Below are the code and all the weights of a small trained network. Each question names an input and a class and asks about switching units off, where a switched-off unit gives its printed mean instead of its output.

import numpy as np


def w(rows, s, z=0):
    codes = np.array(rows[::2]) - 128.0
    scale = np.full(codes.shape[1], s)
    scale[-1] = z or s
    return codes * scale


def norm(h):
    return h / np.sqrt((h * h).mean(-1, keepdims=True) + 1e-5)


def f(y):
    return y / 2 * (1 + np.tanh(0.7978845608 * (y + 0.044715 * y**3)))


def log_softmax(a):
    a = a - a.max(-1, keepdims=True)
    return a - np.log(np.exp(a).sum(-1, keepdims=True))


def net(x, mask):
    res = np.array(x, float).reshape(1, 3) / 4 @ E
    u = 0
    for l in range(4):
        y = f(norm(res) @ A[l][:, :-1].T + A[l][:, -1])
        res = res + np.where(mask[u : u + 4], y, B[l][:, -1]) @ B[l][:, :-1]
        u += 4
    return log_softmax(norm(res)[-1] @ U[:, :-1].T + U[:, -1])


A, B = {}, {}
E = w([
[103,205,241],'x0',
[207,187,59],'x1',
[2,159,168],'x2',
],0.0009)
A[0] = w([
[176,137,140,58],'0.n1',
[125,128,1,112],'0.n2',
[117,180,142,165],'0.n3',
[68,51,127,2],'0.n4',
],0.006,0.00097)
B[0] = w([
[168,97,149,126],'0.n1',
[145,19,59,252],'0.n2',
[172,180,26,156],'0.n3',
[178,141,253,172],'0.n4',
],0.0025,0.0018)
A[1] = w([
[95,106,116,230],'1.n1',
[77,1,169,250],'1.n2',
[41,113,200,130],'1.n3',
[109,101,144,156],'1.n4',
],0.0033,0.0016)
B[1] = w([
[198,157,70,182],'1.n1',
[190,62,3,255],'1.n2',
[103,45,62,157],'1.n3',
[133,128,96,146],'1.n4',
],0.0024,0.0018)
A[2] = w([
[251,185,213,217],'2.n1',
[123,124,134,125],'2.n2',
[121,108,102,120],'2.n3',
[164,58,39,1],'2.n4',
],0.0017,0.00094)
B[2] = w([
[249,93,186,253],'2.n1',
[128,127,125,119],'2.n2',
[96,152,97,153],'2.n3',
[24,157,94,168],'2.n4',
],0.0017,0.00035)
A[3] = w([
[85,123,187,39],'3.n1',
[249,85,38,254],'3.n2',
[70,3,140,3],'3.n3',
[21,181,224,23],'3.n4',
],0.004,0.00066)
B[3] = w([
[161,94,118,114],'3.n1',
[17,4,116,252],'3.n2',
[195,238,171,162],'3.n3',
[126,7,55,132],'3.n4',
],0.0037,0.0032)
U = w([
[207,139,220,44],'0',
[110,254,78,5],'1',
[85,8,57,250],'2',
],0.0086,0.0028)

Each question gives the input, the list of numbers given to net, and the class t.
The units are the neurons (one row each of A and B). Each row of codes is followed by its name. A weight is (code - 128) times the scale printed after its matrix; where a second scale follows, it is the last column's (A, B and U).
mask holds one flag per neuron, layer by layer. A switched-off neuron (its flag False) gives its mean, the last column of its row in B, instead of its output. The means were averaged over made-up inputs and are rounded, as every weight is.
A unit's drop is (log p(t) with every unit on - log p(t) with that unit switched off) / (log p(t) with every unit on - log p(t) with every unit switched off).
The circuit of an input: a set's keep is (log p(t) with only the set's units on - log p(t) with every unit switched off) / (log p(t) with every unit on - log p(t) with every unit switched off). Starting from the 12 units with the biggest drops (on a tie, the unit counted first), units are removed one at a time, each time the one whose removal leaves the highest keep (on an exact tie, the one counted first), for as long as the keep stays at least 0.8.
units of the circuit, in order: the units of the circuit, biggest drop first
most important unit: the unit with the biggest drop
k most important neurons: the k neurons with the biggest drops, biggest first
k most important neurons of layer l: the k neurons of layer l with the biggest drops, biggest first
drop of u: that unit's drop, to one decimal
input [-4,-5,6], class 1: units of the circuit, in order	(3.n3, 3.n2)
input [8,-4,-8], class 0: units of the circuit, in order	(0.n2, 3.n2)
input [7,3,-1], class 1: 3 most important neurons of layer 0	(0.n3, 0.n4, 0.n2)
input [3,3,0], class 1: most important unit	0.n2
input [0,4,5], class 1: units of the circuit, in order	(3.n2, 1.n2)
input [3,4,0], class 1: 2 most important neurons	(0.n2, 1.n2)
input [-5,-5,7], class 1: units of the circuit, in order	(3.n3, 3.n2)
input [1,-8,5], class 0: 4 most important neurons	(3.n3, 3.n2, 0.n4, 1.n3)
input [2,-4,-3], class 0: units of the circuit, in order	(3.n3, 3.n4, 0.n3)
input [7,-2,-3], class 0: units of the circuit, in order	(3.n2, 0.n2)
input [8,-4,-4], class 0: 3 most important neurons	(3.n2, 0.n2, 2.n1)
input [3,-7,-2], class 0: 4 most important neurons	(0.n2, 3.n2, 3.n3, 0.n4)
input [4,1,-1], class 0: 2 most important neurons	(1.n2, 0.n2)
input [7,4,-7], class 0: most important unit	1.n2
input [5,7,3], class 1: 2 most important neurons	(3.n2, 0.n4)
input [2,-8,2], class 0: 2 most important neurons	(3.n2, 3.n3)
input [8,-6,-5], class 0: 2 most important neurons	(3.n2, 0.n2)
input [6,6,-2], class 1: 2 most important neurons	(0.n2, 1.n2)
input [6,3,-2], class 0: 3 most important neurons	(1.n2, 3.n2, 2.n1)
input [7,6,-4], class 0: units of the circuit, in order	(1.n2)
input [4,6,2], class 1: 2 most important neurons	(3.n2, 1.n2)
input [7,7,2], class 1: 2 most important neurons of layer 3	(3.n2, 3.n3)
input [6,8,2], class 1: drop of 0.n3	0.2
